Here is a tiny trained network, its code and every weight. The questions are about switching its units off for an input and a class, where a switched-off unit gives its printed mean instead of its output.

import numpy as np


def w(rows, s, z=0):
    codes = np.array(rows[::2]) - 128.0
    scale = np.full(codes.shape[1], s)
    scale[-1] = z or s
    return codes * scale


def f(y):
    return np.maximum(y, 0)


def log_softmax(a):
    a = a - a.max(-1, keepdims=True)
    return a - np.log(np.exp(a).sum(-1, keepdims=True))


def net(x, mask):
    res = np.array(x, float).reshape(1, 4) / 4 @ E
    y = f(res @ A[0][:, :-1].T + A[0][:, -1])
    res = res + np.where(mask, y, B[0][:, -1]) @ B[0][:, :-1]
    return log_softmax(res[-1] @ U[:, :-1].T + U[:, -1])


A, B = {}, {}
E = w([
[101,109,165,125,39,230,89],'x0',
[120,238,116,105,149,124,196],'x1',
[40,101,98,222,128,92,200],'x2',
[44,108,181,129,173,58,10],'x3',
],0.012)
A[0] = w([
[157,126,145,159,183,121,132,63],'N0',
[149,54,164,61,36,150,152,151],'N1',
[123,140,124,206,113,89,150,176],'N2',
[216,104,74,170,77,241,104,182],'N3',
[162,54,69,71,54,212,135,168],'N4',
[208,70,134,164,29,148,74,202],'N5',
[123,53,240,19,75,139,58,228],'N6',
[156,224,73,137,149,90,148,230],'N7',
[128,121,114,184,149,61,94,132],'N8',
[61,135,90,158,92,55,188,102],'N9',
[177,211,48,104,206,163,151,138],'N10',
[65,178,23,163,175,78,254,255],'N11',
[255,219,96,27,132,131,176,221],'N12',
[151,178,45,62,168,107,159,176],'N13',
[44,106,101,205,151,107,113,235],'N14',
[100,81,169,96,175,122,82,139],'N15',
[144,92,128,149,96,211,114,140],'N16',
[76,161,87,146,140,70,58,197],'N17',
[213,106,153,134,56,143,144,243],'N18',
],0.0099,0.0038)
B[0] = w([
[128,128,146,94,128,164,97,144],'N0',
[79,245,93,118,149,171,139,175],'N1',
[126,134,131,140,178,187,182,170],'N2',
[101,174,15,139,130,166,175,198],'N3',
[57,191,44,124,128,162,159,193],'N4',
[81,148,66,162,184,189,83,188],'N5',
[41,186,113,199,47,112,68,222],'N6',
[194,92,175,9,89,84,126,199],'N7',
[113,118,171,96,159,111,94,173],'N8',
[105,47,130,81,162,123,165,185],'N9',
[212,128,159,62,82,56,167,200],'N10',
[190,15,168,39,168,140,154,251],'N11',
[217,208,77,67,23,71,123,240],'N12',
[254,121,145,182,94,107,127,194],'N13',
[65,72,165,177,210,146,114,198],'N14',
[88,144,218,134,60,148,103,180],'N15',
[93,124,71,104,143,152,93,171],'N16',
[98,35,227,140,121,84,122,188],'N17',
[132,158,60,96,121,113,139,181],'N18',
],0.0083,0.019)
U = w([
[53,130,199,194,62,94,30,207],'0',
[63,176,17,166,126,159,124,117],'1',
[123,34,162,123,246,121,191,9],'2',
[209,142,112,86,71,76,166,195],'3',
],0.011,0.0015)

Each question gives the input, the list of numbers given to net, and the class t.
The units are the neurons (one row each of A and B). Each row of codes is followed by its name. A weight is (code - 128) times the scale printed after its matrix; where a second scale follows, it is the last column's (A, B and U).
mask holds one flag per neuron, in row order. A switched-off neuron (its flag False) gives its mean, the last column of its row in B, instead of its output. The means were averaged over made-up inputs and are rounded, as every weight is.
A unit's drop is (log p(t) with every unit on - log p(t) with that unit switched off) / (log p(t) with every unit on - log p(t) with every unit switched off).
The circuit of an input: a set's keep is (log p(t) with only the set's units on - log p(t) with every unit switched off) / (log p(t) with every unit on - log p(t) with every unit switched off). Starting from the 12 units with the biggest drops (on a tie, the unit counted first), units are removed one at a time, each time the one whose removal leaves the highest keep (on an exact tie, the one counted first), for as long as the keep stays at least 0.8.
circuit, biggest first: the units of the circuit, biggest drop first
top k neurons: the k neurons with the biggest drops, biggest first
drop of u: that unit's drop, to one decimal
input [4,6,-3,3], class 0: circuit, biggest first -> (N11 N3)
input [-1,-6,2,1], class 0: circuit, biggest first -> (N11)
input [2,-1,6,-6], class 2: top 2 neurons -> (N11 N6)
input [2,-5,-3,3], class 0: top 2 neurons -> (N6 N15)
input [-6,-6,0,0], class 2: top 2 neurons -> (N6 N12)
input [0,0,-6,-1], class 1: top 3 neurons -> (N11 N7 N6)
input [-4,5,1,7], class 2: drop of N12 -> 0.0
input [-3,-7,2,1], class 0: drop of N11 -> 1.1
input [8,-1,7,2], class 1: drop of N11 -> 0.1
input [2,-1,7,-3], class 2: drop of N0 -> 0.0
